In the rows, zero is written as 128.
Stage of each row
[219 160 105 128 122 134 114  91 135  92 149 132 149 160 155 124 174 150
 100 121 134  95 125 108 156 130 123 110 139 143 161 142 122 121 157 143
 136 145 128 124 120 150 182 135 107 103 124 128 128 142 120 120 137 233
 113 173 103 171 143 128 130 126 120 128 136 202 152 163 108 109 105 157
 171  86 119 137 126 102 134 167 133 121 107 147 132 131 108 155 136 133
 114  90 155 128 137  91 140 178  87 132 133  97 122 124 130 101  97  81
 124 129 107 130 191  96 103 142 115 160 155 149 130 134 106 140 109  97
 108 163]	5
[193 138  98 133 122 121 107 101 132 122 146 129 142 169 143 129 150 141
 116 122 133  92 108 108 144 117 130 122 143  96 156 136 132 116 140 139
 139 151 128 123 129 154 163 126  80 116 128 135 125 135 123 129 140 228
 124 180 126 172 144 119 134 121 139 133 134 134 129 149 132 115 113 147
 141  90 132 140 112 100 124 151 132 121 110 120 132 143 113 160 135 128
 119 100 149 120 147 104 127 152  99 128 105  90 127 141 136 113 117 104
 131 113 120 136 165 101  97 132 120 171 142 142 124 138 109 126 116 107
 122 160]	3
[127 127 132 130 125 127 137 129 130 128 138 129 132 104 119 130 129 131
 127 123 127 141 137 142 128 133 113 127 136 135 133 126 125 131 131 143
 152 123 128 113 132 104 123 128 128 119 125 102 123 139 119 127 130 164
 136 115 113 132 134 125 129 129 135 127 132 144 137 150 118 130 122 127
 121 137 129 123 133 133 126 128 125 155 125 128 136 112 130 127 132 137
 129 147 125 125 130 129 149 132 126 125 135 120 130 125 125 133 136 123
 129 133 123 122 125 131 129 114 120 124 123 130 119 122 135 137 122 126
 126 110]	3
[171 121 160 143 170 124 169 112 132 119 130 120 130 108 130 128 146 130
 123 134 130 147 156 117 126 145 129 100 138 142 125 118 141  91 145 136
 115 113 119 131 133 125 144 121 111 117 129  80 121 115 129 118 135  91
 125 107 131 135 130 141 131 140 128 123 125 192 150 139 126 121  83 114
 126 135 123 133 144 142 134 134 134 128 120 144 126 106 117 141 134 138
 131 155 139 137 122 109 118 162 116 127 207 151 125 128 130 130 145 124
 124 158 118 136 171 125 134 127 121 137 145 135 134 128 130 134 131  84
 129 115]	4
[ 78 106 143 126 124 128 123 145 126 143 114 119 113 115 116 130 105 120
 145 136 140 139 118 133 118 128 128 137 108 119 112 125 120 141  95 102
 126 120 132 125 126 118  83 123 140 145 133 131 116 115 139 137 118  83
 137 104 142 108 114 127 123 130 130 123 122  85 111 103 148 142 143 118
 115 144 138 124 121 138 122 108 132 133 136 122 126 126 128 124 131 121
 130 135 108 126 117 147 117  90 144 128 120 137 135 130 130 134 131 150
 121 123 127 117  94 143 133 123 143  93 128 118 129 122 136 109 134 143
 137 113]	1
[149 135 140 136 130 140 141 101 129 131 138 123 126 114 134 129 139 125
 119 117 160 130 135 129 127 129 125 119 138 134 128 123 141 123 134 137
 121 120 127 134 139 129 135 120 125 119 131 110 127 138 144 123 103 130
 131 120 117 105 130 130 130 142 123 125 119 160 148 153 121 109 126 125
 130 127 120 136 139 125 122 137 118 136 115 122 132 112 130 133 129 137
 124 121 141 133 123 132 129 140 116 128 167 138 125 133 132 135 131 115
 131 144 124 123 158 123 128 129 131 140 120 130 130 120 129 135 124 132
 121 125]	4
[114 121 144 125 141 105 160 140 115 127 131 124 125 110 119 132 139 124
 125 109 134 148 147 146 113 141 124 115 140 138 126 123 137 128 136 136
 112 113 124 139 134 112 111 124 133 132 125 115 129 124 124 117 125  62
 135  92 106 114 132 130 132 136 134 135 121 153 142 120 119 122 141 122
 116 151 123 119 147 144 127 118 122 134 142 136 124 103 130 107 134 136
 122 147 123 132 126 151 135 134 132 114 165 151 131 124 127 152 121 128
 126 153 127 138 141 148 153 124 128 113 118 118 124 113 132 134 136 142
 116 106]	3
[150 130 132 126 141 127 149 117 126 120 136 125 131 118 135 130 145 128
 114 113 137 137 149 129 120 125 125 122 125 130 136 123 133 122 136 139
 117 117 123 129 133 124 132 127 130 113 135 114 117 116 130 109 127 101
 139 117 110 131 127 128 139 143 128 124 124 176 150 146 114 115 117 132
 127 120 116 137 134 136 123 134 123 124 129 137 131 118 123 129 144 135
 152 142 144 133 123 120 129 160 121 130 162 134 131 122 128 136 145 121
 126 147 123 129 164 131 129 128 118 130 126 130 124 124 119 136 117 126
 120 114]	3
[110 125 115 124 105 125  87 142 133 134 115 135 127 158 132 130 113 125
 133 147 120  98 104 117 129 122 136 153 116 115 129 135 115 142 104 109
 143 144 140 111 118 136 130 136 122 136 138 158 136 138 131 142 140 182
 115 165 150 131 121 111 111 114 132 142 134  58 112 116 144 135 134 134
 145 118 133 129 103 108 132 120 127 122 140 112 130 138 137 129 125 138
 138 122 111 116 127 125 123 102 143 133  60 109 124 135 134 108  98 139
 132  99 134 122  80 109 113 115 130 128 110 132 123 137 122  99 133 134
 155 159]	1
[142 128 138 129 136 133 159 130 135 145 139 126 128 114 127 126 138 123
 125 118 119 138 144 130 130 129 127 115 139 132 122 120 133 119 122 131
 115 118 127 136 130 124 128 123 131 122 131 105 156 125 134 113 126  86
 146 111 110 130 126 140 136 146 129 124 124 156 138 130 120 136 123 123
  92 139 130 118 147 133 127 122 125 124 122 148 116 115 124 124 125 117
 124 135 136 109 123 130 129 138 122 128 165 140 125 129 128 146 138 131
 128 148 134 131 152 124 132 137 118 127 131 135 131 107 133 136 130 135
 123 121]	3
[117 122 128 128 128 127 137 127 135 133 128 126 139 112 127 134 142 118
 132 126 130 113 140 137 119 135 125 129 132 123 126 126 135 125 128 128
 123 116 124 138 134 134 118 113 125 128 131 123 134 123 134 124 117  97
 129 110 111 121 115 125 124 132 123 138 123 143 139 130 122 137 127 129
 122 137 127 120 136 137 125 131 120 133 133 133 125 121 128 120 132 131
 133 139 135 121 127 138 140 148 133 133 142 136 135 129 129 141 122 126
 122 132 134 129 135 135 137 132 122 121 126 137 127 120 127 131 126 130
 133 111]	3
[140 126 143 131 148 127 183 126 107 123 130 129 119 100 128 128 145 116
 126 117 133 157 155 135 124 128 126 116 136 140 114 119 148 128 140 139
 102 109 122 128 131 113 125 121 123 112 128  83 132 125 127 122 127  56
 130 101 101 116 123 160 128 143 129 131 121 182 139 136 125 121 116 107
 119 148 132 128 138 146 136 131  91 136 124 151 144 111 115 125 127 139
 132 145 141 140 123 124 146 143 118 117 195 144 130 126 121 145 141 117
 121 158 125 128 170 137 131 133 132 126 172 122 136 125 129 144 132 125
 113 108]	4
[172 129 138 136 162 130 197 113 115 109 145 112 128  94 125 138 145 123
 121  88 142 154 174 150 118 140 119  97 149 143 129 104 137 112 163 151
 101 104 107 153 145 115 127 121 112 103 127  79 129 134 125 110 114  42
 125  82  76 126 131 139 135 162 130 123 112 252 165 154 113 116 121 119
 104 144 113 129 163 150 125 151 125 123 113 156 129 102 130 134 146 140
 125 142 165 139 138 113 131 168 100 121 238 163 122 125 130 154 160  97
 125 182 117 126 209 134 136 135 123 126 156 125 128 111 127 156 130 115
  97  86]	5
[167 139 119 135 151 135 153 110 134 121 129 125 122 109 135 129 150 126
 123 106 137 141 163 133 129 131 127 108 143 144 128 122 133 114 150  77
 128 109 125 132 127 112 170 134 120 124 127  99 122 129 120 105 128 108
 131 110  96 127 133 140 151 150 124 125 121 204 155 146 112 110 120 128
 136 128 125 131 146 136 121 138 126 133 118 148 131 117 123 133 136 128
 125 132 146 137 129 111 126 159 103 126 183 139 124 123 125 138 142 110
 117 136 123 133 188 119 126 144 119 143 152 123 118 120 112 141 128 111
 113 115]	4
[149 129 137 133 145 128 153 120 127 121 135 123 125 113 125 130 149 124
 126 108 136 142 149 135 122 135 125 109 134 138 126 124 136 119 134 134
 120 103 121 143 138 119 144 119 127 111 125 108 131 131 128 124 124  98
 137 106  96 134 129 136 143 141 130 115 121 187 150 136 122 126 119 121
 127 129 118 134 146 141 136 123 144 133 122 144 132 114 108 132 133 137
 130 160 140 141 124 121 122 162 113 133 188 140 127 127 124 137 128 120
 126 150 121 124 169 131 129 137 124 136 137 117 132 121 123 137 131 120
 113 116]	3
[103 130 122 123 160 130  89 136 122 136 123 124 128 146 130 126 104 129
 136 147 129 105 106 118 117 115 148 147 122 120 125 138 119 139 119 125
 147 140 136 124 138 128 135 131 137 143 128 152 125 131 130 133 140 174
 125 146 157 138 124 115 135 117 116 135 127  69 101 116 130 136 131 137
 133 121 134 128 115 125 126 119 140 117 135 121 129 134 132 129 121 117
 131 116  91 113 127 130 134 146 140 137  61 106 129 132 129 123 118 139
 127  99 141 120  83 126 121 114 132 118 124 135 134 135 131 118 131 130
 137 144]	1
[201 137 143 135 139 129 178 106 127 106 146 133 137 122 137 129 166 130
 105 101 145 141 179 113 140 138 123 106 147 159 133 121 144 107 163 156
  96 111 110 136 143 131 154 106 114  96 129  86 126 123 118 109 119 122
 131 108  91 141 135 143 138 145 114 122 121 252 172 157 112 110 113 135
 132 121 112 112 157 144 130 149 121 137 114 158 128 113 113 143 139 140
 116 121 167 142 132  99 126 191  92 141 217 150 129 117 129 125 144 102
 124 166 113 135 212 119 127 153 112 147 165 140 132 122 111 155 121 118
 105 112]	6
[134 122 131 129 130 130 132 127 123 130 124 116 136 114 130 132 126 128
 131 127 128 131 135 124 133 130 133 122 134 129 128 120 112 132 128 110
 127 126 126 113 130 131 130 131 135 126 124 129 132 129 136 123 116 119
 125 128 141 128 133 135 125 130 125 129 129 119 128 128 136 140 123 118
 111 144 131 131 134 122 123 121 126 138 131 124 130 117 128 126 132 112
 133 130 112 139 127 130 145 131 113 134 146 133 127 125 129 117 124 136
 127 117 134 132 133 121 125 125 133 124 127 131 132 131 134 122 136 128
 121 133]	2
[207 131 147 138 166 120 202  94 133 106 145 123 139 104 131 132 168 130
 120  92 132 168 177 148 125 136 112  88 144 144 134 115 150 104 160 156
 103  99 126 149 141 104 148 123 109  98 132  80 128 123 124 122 113  71
 139 103  85 130 137 153 147 164 122 120 117 252 169 159 122 105 113 132
 115 131 110 137 163 138 129 136 126 123 109 159 130 108 126 136 149 131
 122 136 164 145 124  92 136 194  93 132 252 168 124 119 122 140 155  99
 122 169 120 126 231 132 132 145 119 138 152 125 133 122 121 158 122 109
 100  98]	6
